Below is a small trained network, with its code and all its weights. Each question gives an input and a target symbol and asks what happens when units are switched off, that is, made to give their printed mean instead of their output.

import numpy as np


def w(rows, s, z=0):
    codes = np.array(rows[::2]) - 128.0
    scale = np.full(codes.shape[1], s)
    scale[-1] = z or s
    return codes * scale


def norm(h):
    return h / np.sqrt((h * h).mean(-1, keepdims=True) + 1e-5)


def softmax(a):
    e = np.exp(a - a.max(-1, keepdims=True))
    return e / e.sum(-1, keepdims=True)


def log_softmax(a):
    a = a - a.max(-1, keepdims=True)
    return a - np.log(np.exp(a).sum(-1, keepdims=True))


def net(x, mask):
    ids = ['εζηθξσψω'.index(c) for c in x.split()]
    T = len(ids)
    res = E[ids] + P[:T]
    u = 0
    for l in range(2):
        r = norm(res)
        for j in range(3):
            rows = slice(2 * j, 2 * j + 2)
            q, k, v = (r @ M[l][rows].T for M in (Q, K, V))
            z = softmax(np.where(np.tri(T) > 0, q @ k.T / 2**0.5, -1e9)) @ v
            o = O[l][rows]
            res = res + np.where(mask[u + j], z, o[:, -1]) @ o[:, :-1]
        u += 3
    return log_softmax(norm(res)[-1] @ U[:, :-1].T + U[:, -1])


Q, K, V, O = {}, {}, {}, {}
E = w([
[61,120,32,200,134],'ε',
[110,144,168,12,124],'ζ',
[207,131,74,82,148],'η',
[193,124,105,198,142],'θ',
[86,107,17,176,117],'ξ',
[97,118,151,10,140],'σ',
[128,79,154,71,182],'ψ',
[123,4,161,115,78],'ω',
],0.019)
P = w([
[140,134,209,100,141],'0',
[132,111,96,146,91],'1',
[77,72,118,136,220],'2',
[139,90,114,135,75],'3',
[93,110,134,144,215],'4',
[154,85,118,133,70],'5',
[98,149,139,141,210],'6',
[161,77,124,129,66],'7',
[111,155,138,138,225],'8',
[171,71,120,124,58],'9',
[124,173,137,133,254],'10',
],0.0087)
Q[0] = w([
[199,72,146,124,206],'0.h1',
[19,193,52,140,190],'0.h1',
[206,27,46,91,120],'0.h2',
[127,35,98,62,1],'0.h2',
[141,172,191,161,21],'0.h3',
[70,228,223,123,237],'0.h3',
],0.0096)
K[0] = w([
[154,89,52,135,198],'0.h1',
[109,236,2,123,206],'0.h1',
[115,103,44,94,178],'0.h2',
[220,141,73,67,128],'0.h2',
[92,209,62,235,52],'0.h3',
[42,102,222,149,149],'0.h3',
],0.0097)
V[0] = w([
[2,106,171,156,54],'0.h1',
[168,172,159,125,101],'0.h1',
[233,49,156,135,117],'0.h2',
[243,104,78,140,165],'0.h2',
[180,60,154,75,167],'0.h3',
[139,92,141,228,183],'0.h3',
],0.0083)
O[0] = w([
[171,21,38,136,111,113],'0.h1',
[124,59,120,136,139,65],'0.h1',
[101,18,150,108,131,155],'0.h2',
[254,217,137,223,61,178],'0.h2',
[162,184,202,122,115,254],'0.h3',
[133,106,126,118,200,97],'0.h3',
],0.0077,0.0075)
Q[1] = w([
[23,126,136,152,136],'1.h1',
[190,73,98,83,96],'1.h1',
[69,162,140,125,226],'1.h2',
[163,38,135,113,94],'1.h2',
[116,132,85,250,127],'1.h3',
[166,70,201,117,125],'1.h3',
],0.017)
K[1] = w([
[31,116,130,204,174],'1.h1',
[203,144,207,3,149],'1.h1',
[40,171,113,130,179],'1.h2',
[153,101,141,127,93],'1.h2',
[94,191,60,164,122],'1.h3',
[156,77,136,160,104],'1.h3',
],0.017)
V[1] = w([
[93,126,73,129,114],'1.h1',
[148,94,157,202,85],'1.h1',
[160,134,90,62,143],'1.h2',
[134,248,124,104,195],'1.h2',
[137,113,153,49,122],'1.h3',
[164,141,81,144,131],'1.h3',
],0.012)
O[1] = w([
[210,138,127,71,118,2],'1.h1',
[177,115,134,84,73,52],'1.h1',
[239,223,220,76,109,155],'1.h2',
[250,215,11,62,191,82],'1.h2',
[91,176,90,167,120,218],'1.h3',
[104,163,254,46,168,99],'1.h3',
],0.0076,0.00069)
U = w([
[105,99,28,156,152,126],'ε',
[76,180,138,63,95,96],'ζ',
[107,250,142,218,118,16],'η',
[223,156,175,171,23,123],'θ',
[184,59,75,56,111,113],'ξ',
[62,169,118,55,113,75],'σ',
[118,131,181,124,223,125],'ψ',
[102,53,192,88,94,253],'ω',
],0.014,0.0053)

Each question gives the input, a string of symbols that net reads in full, and the target symbol t.
The units are the heads (2 rows each of Q, K, V and O). Each row of codes is followed by its name. A weight is (code - 128) times the scale printed after its matrix; where a second scale follows, it is the last column's (O and U).
mask holds one flag per head, layer by layer. A switched-off head (its flag False) gives its mean, the last column of its rows in O, instead of its output. The means were averaged over made-up inputs and are rounded, as every weight is.
A unit's drop is (log p(t) with every unit on - log p(t) with that unit switched off) / (log p(t) with every unit on - log p(t) with every unit switched off).
The circuit of an input: a set's keep is (log p(t) with only the set's units on - log p(t) with every unit switched off) / (log p(t) with every unit on - log p(t) with every unit switched off). Starting from all 6 units, units are removed one at a time, each time the one whose removal leaves the highest keep (on an exact tie, the one counted first), for as long as the keep stays at least 0.8.
circuit, biggest first: the units of the circuit, biggest drop first
unit that matters most: the unit with the biggest drop
heads that matter: for each layer, one digit per head in row order, 1 if its drop is at least 0.15 and else 0, layers parted by /
drop when u is switched off: that unit's drop, to one decimal
input ψ σ θ ω ξ ξ, target ω: heads that matter : 000 / 011
input ζ ω ψ ζ σ η ε, target ε: circuit, biggest first : (1.h2)
input ψ ε ψ ε θ ξ ψ ζ, target σ: heads that matter : 001 / 101
input ω η σ ζ, target θ: heads that matter : 010 / 000
input ζ η θ ε σ η ξ ψ, target θ: heads that matter : 010 / 000
input ψ ξ ζ ξ ψ, target ξ: heads that matter : 010 / 101
input ζ η σ, target η: heads that matter : 000 / 001
input σ ε θ θ σ ε, target ξ: heads that matter : 000 / 101
input ε θ θ ψ ψ ψ θ ε, target ξ: circuit, biggest first : (0.h3; 1.h3; 1.h1)
input ξ ξ ε θ ε ζ, target σ: circuit, biggest first : (1.h3; 0.h3)
input ζ ω θ θ, target ω: heads that matter : 000 / 010
input σ ε ξ, target ξ: circuit, biggest first : (1.h1; 1.h3)
input ψ ε θ θ, target ψ: heads that matter : 001 / 001
input η ζ ψ η ξ, target ξ: heads that matter : 000 / 111
input ψ ψ ω θ ψ η ψ η ψ ε, target θ: heads that matter : 000 / 000
input σ ω ζ ε, target ω: heads that matter : 100 / 010
input ψ ψ ξ ζ η ω ξ ε, target ω: unit that matters most : 1.h2
input ψ ξ θ ε σ θ, target ψ: circuit, biggest first : (0.h3; 1.h3; 1.h1)
input ξ ε ω θ, target ω: circuit, biggest first : (1.h2; 1.h3)
input ζ ε ψ ζ ζ σ, target σ: unit that matters most : 0.h2
input ψ ψ ξ ζ ζ ε η, target η: circuit, biggest first : (1.h3; 1.h1)
input ξ θ ω θ ζ ω ε σ η ψ, target θ: drop when 1.h1 is switched off : -0.1
input θ η ψ σ ψ ψ θ σ, target θ: drop when 0.h2 is switched off : 1.0
input ω ζ ξ ε ψ ω η, target η: drop when 1.h3 is switched off : 0.3
